Below is a small trained network, with its code and all its weights. Each question gives an input and a class and asks what happens when units are switched off, that is, made to give their printed mean instead of their output.

import numpy as np


def w(rows, s, z=0):
    codes = np.array(rows[::2]) - 128.0
    scale = np.full(codes.shape[1], s)
    scale[-1] = z or s
    return codes * scale


def f(y):
    return y / 2 * (1 + np.tanh(0.7978845608 * (y + 0.044715 * y**3)))


def log_softmax(a):
    a = a - a.max(-1, keepdims=True)
    return a - np.log(np.exp(a).sum(-1, keepdims=True))


def net(x, mask):
    res = np.array(x, float).reshape(1, 7) / 4 @ E
    y = f(res @ A[0][:, :-1].T + A[0][:, -1])
    res = res + np.where(mask, y, B[0][:, -1]) @ B[0][:, :-1]
    return log_softmax(res[-1] @ U[:, :-1].T + U[:, -1])


A, B = {}, {}
E = w([
[49,208,144,114,103],'x0',
[129,128,130,126,128],'x1',
[129,128,129,127,128],'x2',
[131,131,127,129,125],'x3',
[170,187,159,107,214],'x4',
[142,134,77,3,105],'x5',
[124,126,125,128,131],'x6',
],0.017)
A[0] = w([
[94,165,160,184,112,127],'n0',
[196,66,102,116,98,41],'n1',
[123,116,151,115,129,120],'n2',
[51,243,158,133,132,104],'n3',
[145,193,147,89,161,27],'n4',
[90,35,88,185,50,75],'n5',
[134,178,173,75,176,26],'n6',
[193,142,88,33,132,63],'n7',
[102,50,95,174,39,177],'n8',
[120,168,156,151,162,55],'n9',
[177,137,170,191,178,134],'n10',
[122,121,134,123,132,128],'n11',
[87,160,109,74,25,125],'n12',
[174,126,128,102,147,49],'n13',
[203,40,74,111,109,45],'n14',
[112,118,124,123,143,127],'n15',
[163,106,122,162,181,126],'n16',
[58,135,178,248,101,47],'n17',
[137,125,127,142,158,98],'n18',
[33,97,55,53,75,89],'n19',
[209,92,165,156,187,125],'n20',
[70,211,209,129,124,11],'n21',
[116,85,146,142,183,98],'n22',
[134,69,118,183,102,57],'n23',
[56,141,117,118,63,61],'n24',
[149,208,123,97,179,25],'n25',
[204,32,150,105,91,191],'n26',
[170,123,145,161,221,118],'n27',
[164,121,66,40,169,3],'n28',
[153,211,142,98,175,125],'n29',
[146,138,136,131,109,127],'n30',
],0.012,0.015)
B[0] = w([
[108,95,130,148,163,183],'n0',
[100,101,83,75,118,167],'n1',
[116,128,122,141,118,125],'n2',
[111,57,117,146,175,217],'n3',
[84,50,56,104,103,156],'n4',
[161,144,211,198,217,213],'n5',
[103,69,58,96,104,161],'n6',
[91,74,141,181,198,208],'n7',
[93,67,98,123,171,251],'n8',
[145,154,179,162,123,147],'n9',
[197,224,206,131,102,201],'n10',
[124,127,136,119,131,128],'n11',
[148,150,109,66,38,213],'n12',
[117,158,157,163,120,138],'n13',
[65,62,23,62,94,193],'n14',
[138,120,131,129,122,128],'n15',
[154,193,159,129,119,173],'n16',
[69,3,4,38,129,211],'n17',
[145,144,160,126,118,133],'n18',
[162,159,151,74,51,218],'n19',
[175,178,187,139,94,204],'n20',
[162,122,207,203,192,169],'n21',
[144,160,148,126,120,145],'n22',
[129,162,184,177,168,160],'n23',
[187,166,141,79,70,170],'n24',
[103,78,72,71,131,165],'n25',
[96,98,149,163,187,244],'n26',
[147,183,175,127,89,196],'n27',
[152,134,213,219,222,179],'n28',
[107,81,119,159,179,204],'n29',
[137,126,133,123,132,127],'n30',
],0.011,0.017)
U = w([
[128,102,189,254,255,180],'0',
[95,26,27,81,149,222],'1',
[162,247,171,114,14,3],'2',
],0.009,0.0027)

Each question gives the input, the list of numbers given to net, and the class t.
The units are the neurons (one row each of A and B). Each row of codes is followed by its name. A weight is (code - 128) times the scale printed after its matrix; where a second scale follows, it is the last column's (A, B and U).
mask holds one flag per neuron, in row order. A switched-off neuron (its flag False) gives its mean, the last column of its row in B, instead of its output. The means were averaged over made-up inputs and are rounded, as every weight is.
A unit's drop is (log p(t) with every unit on - log p(t) with that unit switched off) / (log p(t) with every unit on - log p(t) with every unit switched off).
The circuit of an input: a set's keep is (log p(t) with only the set's units on - log p(t) with every unit switched off) / (log p(t) with every unit on - log p(t) with every unit switched off). Starting from the 12 units with the biggest drops (on a tie, the unit counted first), units are removed one at a time, each time the one whose removal leaves the highest keep (on an exact tie, the one counted first), for as long as the keep stays at least 0.8.
units of the circuit, in order: the units of the circuit, biggest drop first
top k neurons: the k neurons with the biggest drops, biggest first
drop of u: that unit's drop, to one decimal
input [3,0,6,-5,-7,-5,1], class 1: units of the circuit, in order	(n17)
input [1,3,-3,5,6,2,-4], class 1: top 3 neurons	(n5; n25; n6)
input [-3,6,7,6,-5,0,-2], class 0: top 2 neurons	(n5; n17)
input [-1,-6,7,0,4,7,3], class 0: top 3 neurons	(n28; n17; n7)
input [-2,-5,7,-8,-7,0,-5], class 0: top 4 neurons	(n5; n17; n23; n26)
input [7,-6,-1,-6,3,1,-4], class 1: top 4 neurons	(n5; n28; n10; n26)
input [0,-2,-4,-3,8,7,-5], class 0: top 2 neurons	(n28; n17)
input [2,6,5,-2,0,3,3], class 2: top 2 neurons	(n17; n8)
input [0,-8,4,1,1,4,4], class 0: top 2 neurons	(n17; n14)
input [-1,-6,-2,-5,6,6,7], class 0: top 2 neurons	(n28; n17)
input [5,5,4,-2,-2,-4,0], class 1: drop of n17	0.5
input [-5,-7,5,4,3,5,-1], class 0: drop of n3	0.0
input [5,1,5,2,-7,-4,-7], class 1: drop of n17	0.7
input [5,4,-3,-3,-4,-4,3], class 1: units of the circuit, in order	(n17)
input [-3,-4,6,3,7,8,8], class 0: drop of n28	2.0
